Below is a small trained network, with its code and all its weights. Each question gives an input and a class and asks what happens when units are switched off, that is, made to give their printed mean instead of their output.

import numpy as np


def w(rows, s, z=0):
    codes = np.array(rows[::2]) - 128.0
    scale = np.full(codes.shape[1], s)
    scale[-1] = z or s
    return codes * scale


def norm(h):
    return h / np.sqrt((h * h).mean(-1, keepdims=True) + 1e-5)


def f(y):
    return y / 2 * (1 + np.tanh(0.7978845608 * (y + 0.044715 * y**3)))


def log_softmax(a):
    a = a - a.max(-1, keepdims=True)
    return a - np.log(np.exp(a).sum(-1, keepdims=True))


def net(x, mask):
    res = np.array(x, float).reshape(1, 2) / 4 @ E
    u = 0
    for l in range(3):
        y = f(norm(res) @ A[l][:, :-1].T + A[l][:, -1])
        res = res + np.where(mask[u : u + 8], y, B[l][:, -1]) @ B[l][:, :-1]
        u += 8
    return log_softmax(norm(res)[-1] @ U[:, :-1].T + U[:, -1])


A, B = {}, {}
E = w([
[232,111,197,167,148,97,38],'x0',
[115,42,2,61,164,159,189],'x1',
],0.005)
A[0] = w([
[76,244,161,146,148,197,55,110],'L0N1',
[132,173,101,163,154,103,124,12],'L0N2',
[73,200,173,129,104,100,204,145],'L0N3',
[109,151,194,201,137,65,176,29],'L0N4',
[113,115,122,117,151,71,29,74],'L0N5',
[101,158,99,137,140,60,95,5],'L0N6',
[82,138,114,199,1,159,224,85],'L0N7',
[185,220,123,187,127,108,81,134],'L0N8',
],0.0059,0.0021)
B[0] = w([
[67,84,58,101,144,183,184,229],'L0N1',
[180,150,109,126,60,200,36,95],'L0N2',
[58,141,165,110,126,120,113,230],'L0N3',
[119,48,101,221,81,111,68,175],'L0N4',
[126,242,115,55,178,119,137,156],'L0N5',
[203,131,135,122,55,134,94,94],'L0N6',
[249,142,254,78,185,49,199,232],'L0N7',
[118,61,84,118,133,141,223,254],'L0N8',
],0.0046,0.0028)
A[1] = w([
[242,113,184,146,115,203,110,171],'L1N1',
[154,126,163,106,154,146,51,106],'L1N2',
[70,96,144,162,248,104,184,161],'L1N3',
[127,127,147,217,149,39,23,60],'L1N4',
[43,232,230,168,1,155,107,191],'L1N5',
[8,244,119,139,105,99,177,4],'L1N6',
[74,103,146,152,226,104,175,218],'L1N7',
[167,129,49,132,179,100,137,141],'L1N8',
],0.0056,0.0013)
B[1] = w([
[103,100,122,18,108,100,153,177],'L1N1',
[65,164,146,31,160,76,147,136],'L1N2',
[155,119,97,136,93,90,13,252],'L1N3',
[125,159,92,145,115,161,223,176],'L1N4',
[127,25,7,168,175,218,138,206],'L1N5',
[226,243,63,71,116,150,224,186],'L1N6',
[109,117,192,183,115,61,72,245],'L1N7',
[128,202,119,253,83,137,191,196],'L1N8',
],0.0054,0.0042)
A[2] = w([
[124,85,33,135,138,131,156,117],'L2N1',
[155,98,117,176,137,178,94,41],'L2N2',
[124,104,136,78,95,52,163,87],'L2N3',
[224,168,145,28,166,130,198,148],'L2N4',
[62,183,230,111,174,118,8,254],'L2N5',
[152,76,46,146,191,169,123,124],'L2N6',
[2,151,129,71,129,189,176,53],'L2N7',
[71,111,191,164,39,83,14,103],'L2N8',
],0.0064,0.00087)
B[2] = w([
[163,100,182,150,118,151,135,255],'L2N1',
[63,159,47,133,178,184,161,157],'L2N2',
[118,145,119,134,146,169,88,197],'L2N3',
[56,212,138,76,179,53,171,252],'L2N4',
[236,37,81,253,58,160,103,143],'L2N5',
[84,92,144,165,92,207,112,235],'L2N6',
[180,168,184,157,158,83,10,157],'L2N7',
[255,136,171,60,80,40,123,179],'L2N8',
],0.007,0.0047)
U = w([
[89,49,103,214,118,242,160,170],'0',
[58,244,147,49,205,57,178,149],'1',
[248,113,145,128,37,37,93,121],'2',
[135,201,98,59,96,193,14,2],'3',
],0.012,0.0093)

Each question gives the input, the list of numbers given to net, and the class t.
The units are the neurons (one row each of A and B). Each row of codes is followed by its name. A weight is (code - 128) times the scale printed after its matrix; where a second scale follows, it is the last column's (A, B and U).
mask holds one flag per neuron, layer by layer. A switched-off neuron (its flag False) gives its mean, the last column of its row in B, instead of its output. The means were averaged over made-up inputs and are rounded, as every weight is.
A unit's drop is (log p(t) with every unit on - log p(t) with that unit switched off) / (log p(t) with every unit on - log p(t) with every unit switched off).
The circuit of an input: a set's keep is (log p(t) with only the set's units on - log p(t) with every unit switched off) / (log p(t) with every unit on - log p(t) with every unit switched off). Starting from the 12 units with the biggest drops (on a tie, the unit counted first), units are removed one at a time, each time the one whose removal leaves the highest keep (on an exact tie, the one counted first), for as long as the keep stays at least 0.8.
circuit, biggest first: the units of the circuit, biggest drop first
most important unit: the unit with the biggest drop
k most important neurons: the k neurons with the biggest drops, biggest first
k most important neurons of layer l: the k neurons of layer l with the biggest drops, biggest first
drop of u: that unit's drop, to one decimal
input [6,-8], class 0: 2 most important neurons => L1N5, L0N7
input [-5,-6], class 0: circuit, biggest first => L1N5
input [-3,2], class 2: 4 most important neurons => L1N7, L1N3, L0N5, L0N7
input [7,-6], class 1: 2 most important neurons => L1N4, L1N2
input [6,5], class 1: 4 most important neurons => L0N1, L0N8, L1N5, L1N2
input [-3,-4], class 0: 2 most important neurons of layer 0 => L0N3, L0N4
input [-3,-1], class 2: 3 most important neurons => L0N7, L2N5, L1N4
input [7,-8], class 0: 3 most important neurons => L1N5, L0N7, L1N4
input [5,5], class 0: 4 most important neurons => L0N7, L1N6, L1N8, L2N6
input [1,3], class 2: 3 most important neurons => L1N5, L2N8, L1N6
input [-3,3], class 2: 4 most important neurons of layer 0 => L0N5, L0N1, L0N8, L0N7
input [-2,-1], class 2: 2 most important neurons => L0N7, L2N5
input [4,2], class 1: 2 most important neurons of layer 0 => L0N1, L0N3
input [0,-1], class 2: most important unit => L1N5
input [-1,-3], class 2: drop of L2N8 => 2.6
input [-5,-8], class 0: drop of L1N5 => 2.3
input [-1,-5], class 0: drop of L1N5 => 1.9
